Below are the code and all the weights of a small trained network. Each question names an input and a class and asks about switching units off, where a switched-off unit gives its printed mean instead of its output.

import numpy as np


def w(rows, s, z=0):
    codes = np.array(rows[::2]) - 128.0
    scale = np.full(codes.shape[1], s)
    scale[-1] = z or s
    return codes * scale


def norm(h):
    return h / np.sqrt((h * h).mean(-1, keepdims=True) + 1e-5)


def f(y):
    return np.maximum(y, 0)


def log_softmax(a):
    a = a - a.max(-1, keepdims=True)
    return a - np.log(np.exp(a).sum(-1, keepdims=True))


def net(x, mask):
    res = np.array(x, float).reshape(1, 5) / 4 @ E
    u = 0
    for l in range(4):
        y = f(norm(res) @ A[l][:, :-1].T + A[l][:, -1])
        res = res + np.where(mask[u : u + 6], y, B[l][:, -1]) @ B[l][:, :-1]
        u += 6
    return log_softmax(norm(res)[-1] @ U[:, :-1].T + U[:, -1])


A, B = {}, {}
E = w([
[31,152,182,168],'x0',
[108,163,39,118],'x1',
[120,132,145,221],'x2',
[123,1,129,132],'x3',
[32,60,199,72],'x4',
],0.0068)
A[0] = w([
[89,132,106,255,251],'0.n1',
[177,96,162,163,148],'0.n2',
[22,143,142,135,73],'0.n3',
[116,81,168,59,173],'0.n4',
[139,222,199,174,124],'0.n5',
[167,234,159,213,77],'0.n6',
],0.0069,0.0021)
B[0] = w([
[142,155,73,254,253],'0.n1',
[135,53,158,195,185],'0.n2',
[131,69,98,60,186],'0.n3',
[114,161,65,170,214],'0.n4',
[71,169,156,147,227],'0.n5',
[121,111,60,111,243],'0.n6',
],0.006,0.0041)
A[1] = w([
[105,255,148,131,209],'1.n1',
[207,116,68,81,6],'1.n2',
[183,124,205,213,172],'1.n3',
[111,21,202,157,5],'1.n4',
[223,112,129,94,153],'1.n5',
[113,225,195,151,77],'1.n6',
],0.0081,0.0019)
B[1] = w([
[169,244,87,82,255],'1.n1',
[149,78,254,86,187],'1.n2',
[193,159,125,156,225],'1.n3',
[117,200,93,136,207],'1.n4',
[220,116,88,73,188],'1.n5',
[117,112,178,155,195],'1.n6',
],0.0058,0.0044)
A[2] = w([
[153,166,163,131,230],'2.n1',
[255,67,117,147,130],'2.n2',
[34,60,47,99,11],'2.n3',
[133,145,151,137,10],'2.n4',
[20,91,100,97,75],'2.n5',
[205,160,109,172,97],'2.n6',
],0.0091,0.0011)
B[2] = w([
[88,56,120,23,187],'2.n1',
[183,67,87,124,253],'2.n2',
[78,127,176,108,201],'2.n3',
[178,117,171,52,137],'2.n4',
[1,55,149,131,193],'2.n5',
[40,147,130,124,243],'2.n6',
],0.0062,0.005)
A[3] = w([
[139,165,127,66,2],'3.n1',
[101,74,195,234,107],'3.n2',
[114,233,102,58,183],'3.n3',
[36,121,169,90,123],'3.n4',
[49,255,201,99,189],'3.n5',
[100,173,40,137,230],'3.n6',
],0.0063,0.0023)
B[3] = w([
[131,229,247,1,146],'3.n1',
[130,85,71,228,194],'3.n2',
[92,190,252,96,235],'3.n3',
[56,59,178,69,194],'3.n4',
[245,67,94,182,255],'3.n5',
[88,121,136,80,233],'3.n6',
],0.0066,0.0045)
U = w([
[192,54,97,84,205],'0',
[3,37,182,100,200],'1',
[82,246,46,155,59],'2',
[123,197,179,17,109],'3',
[112,177,234,163,2],'4',
[108,87,125,246,173],'5',
],0.013,0.004)

Each question gives the input, the list of numbers given to net, and the class t.
The units are the neurons (one row each of A and B). Each row of codes is followed by its name. A weight is (code - 128) times the scale printed after its matrix; where a second scale follows, it is the last column's (A, B and U).
mask holds one flag per neuron, layer by layer. A switched-off neuron (its flag False) gives its mean, the last column of its row in B, instead of its output. The means were averaged over made-up inputs and are rounded, as every weight is.
A unit's drop is (log p(t) with every unit on - log p(t) with that unit switched off) / (log p(t) with every unit on - log p(t) with every unit switched off).
top k neurons: the k neurons with the biggest drops, biggest first
k most important neurons of layer l: the k neurons of layer l with the biggest drops, biggest first
drop when u is switched off: that unit's drop, to one decimal
input [0,-3,1,7,1], class 5: top neuron => [1.n4]
input [5,2,3,4,1], class 5: top 4 neurons => [0.n1, 3.n2, 0.n6, 2.n1]
input [-3,8,-7,1,2], class 1: top 4 neurons => [1.n1, 1.n3, 2.n5, 2.n3]
input [7,5,-4,-6,1], class 3: top 2 neurons => [1.n1, 3.n3]
input [-6,-8,4,6,7], class 5: 2 most important neurons of layer 1 => [1.n4, 1.n1]
input [8,-4,7,5,6], class 5: 2 most important neurons of layer 2 => [2.n1, 2.n6]
input [8,-8,-1,2,1], class 5: 3 most important neurons of layer 1 => [1.n3, 1.n4, 1.n2]
input [-6,2,-1,-8,-8], class 3: 2 most important neurons of layer 0 => [0.n1, 0.n4]
input [-5,-6,5,2,5], class 5: drop when 1.n4 is switched off => 0.1
input [3,-6,6,-1,3], class 5: drop when 3.n2 is switched off => 0.1
input [-6,2,6,7,4], class 5: drop when 1.n1 is switched off => 0.2
input [2,5,-5,-8,-7], class 3: drop when 3.n3 is switched off => 0.3
